Below are the code and all the weights of a small trained network. Each question names an input and a class and asks about switching units off, where a switched-off unit gives its printed mean instead of its output.

import numpy as np


def w(rows, s, z=0):
    codes = np.array(rows[::2]) - 128.0
    scale = np.full(codes.shape[1], s)
    scale[-1] = z or s
    return codes * scale


def f(y):
    return np.maximum(y, 0)


def log_softmax(a):
    a = a - a.max(-1, keepdims=True)
    return a - np.log(np.exp(a).sum(-1, keepdims=True))


def net(x, mask):
    res = np.array(x, float).reshape(1, 6) / 4 @ E
    y = f(res @ A[0][:, :-1].T + A[0][:, -1])
    res = res + np.where(mask, y, B[0][:, -1]) @ B[0][:, :-1]
    return log_softmax(res[-1] @ U[:, :-1].T + U[:, -1])


A, B = {}, {}
E = w([
[173,148,85,165,141,209,171,46,47,40,39,137],'x0',
[48,122,179,105,91,127,161,90,178,117,80,95],'x1',
[167,19,67,169,97,106,40,129,183,79,105,17],'x2',
[179,155,171,54,37,126,94,178,112,55,176,112],'x3',
[3,97,148,159,192,213,73,123,95,152,62,151],'x4',
[110,160,41,127,78,119,165,140,184,98,151,102],'x5',
],0.0069)
A[0] = w([
[182,39,131,164,140,130,37,158,144,142,143,99,241],'neuron 0',
[88,88,193,114,191,181,81,108,132,139,89,98,35],'neuron 1',
[164,220,198,23,126,127,174,155,60,134,201,139,95],'neuron 2',
[155,156,110,131,113,136,128,92,107,87,130,154,133],'neuron 3',
[109,96,85,180,180,114,127,103,162,183,132,101,65],'neuron 4',
[148,115,141,97,153,145,87,155,70,90,127,143,90],'neuron 5',
[104,194,134,187,183,180,167,106,105,141,73,167,8],'neuron 6',
[104,73,141,162,138,165,140,17,117,88,2,107,163],'neuron 7',
[65,168,146,123,140,197,145,109,78,180,35,178,174],'neuron 8',
],0.0074,0.0015)
B[0] = w([
[80,13,200,118,93,108,106,86,107,138,69,39,230],'neuron 0',
[178,125,104,137,155,134,101,123,50,39,120,115,191],'neuron 1',
[99,216,72,93,164,100,201,184,202,220,171,250,255],'neuron 2',
[170,153,90,112,138,129,100,95,156,122,161,178,168],'neuron 3',
[76,142,189,50,46,112,138,221,174,151,154,74,188],'neuron 4',
[77,164,133,92,53,128,127,192,178,169,129,148,167],'neuron 5',
[189,75,151,164,191,172,44,69,58,106,105,138,197],'neuron 6',
[255,194,86,180,186,198,106,33,71,16,114,254,226],'neuron 7',
[240,59,119,181,161,239,60,67,91,71,99,57,225],'neuron 8',
],0.0058,0.0078)
U = w([
[20,104,168,91,106,111,129,159,147,160,132,55,255],'0',
[85,254,111,72,129,101,234,161,172,160,182,156,148],'1',
[203,136,91,209,159,142,120,89,65,67,127,105,20],'2',
],0.0081,0.00065)

Each question gives the input, the list of numbers given to net, and the class t.
The units are the neurons (one row each of A and B). Each row of codes is followed by its name. A weight is (code - 128) times the scale printed after its matrix; where a second scale follows, it is the last column's (A, B and U).
mask holds one flag per neuron, in row order. A switched-off neuron (its flag False) gives its mean, the last column of its row in B, instead of its output. The means were averaged over made-up inputs and are rounded, as every weight is.
A unit's drop is (log p(t) with every unit on - log p(t) with that unit switched off) / (log p(t) with every unit on - log p(t) with every unit switched off).
The circuit of an input: a set's keep is (log p(t) with only the set's units on - log p(t) with every unit switched off) / (log p(t) with every unit on - log p(t) with every unit switched off). Starting from all 9 units, units are removed one at a time, each time the one whose removal leaves the highest keep (on an exact tie, the one counted first), for as long as the keep stays at least 0.8.
circuit, biggest first: the units of the circuit, biggest drop first
unit that matters most: the unit with the biggest drop
top k neurons: the k neurons with the biggest drops, biggest first
drop of u: that unit's drop, to one decimal
input [-4,7,-7,3,4,-8], class 2: unit that matters most : neuron 8
input [1,4,6,6,-7,7], class 0: top 2 neurons : neuron 7; neuron 8
input [0,-3,0,0,0,5], class 1: top 4 neurons : neuron 8; neuron 7; neuron 6; neuron 0
input [-5,-4,4,1,-8,3], class 0: circuit, biggest first : neuron 0; neuron 7
input [-1,-2,8,-3,0,-5], class 0: top 4 neurons : neuron 0; neuron 4; neuron 8; neuron 6
input [-2,-2,8,0,-7,1], class 0: circuit, biggest first : neuron 7; neuron 0
input [-2,6,7,3,7,-3], class 2: top 2 neurons : neuron 7; neuron 1
input [-2,1,5,8,-7,0], class 0: top 2 neurons : neuron 0; neuron 7
input [1,-6,4,8,-2,-8], class 0: circuit, biggest first : neuron 0; neuron 7; neuron 5
input [8,6,-1,5,-8,-1], class 1: top 2 neurons : neuron 2; neuron 8
input [-8,6,-8,-4,8,1], class 2: drop of neuron 1 : 0.1
input [0,-2,0,-1,-6,3], class 1: drop of neuron 6 : 0.1
input [-2,4,-8,0,7,8], class 2: drop of neuron 1 : 0.0
input [0,-7,-4,7,6,0], class 1: unit that matters most : neuron 2
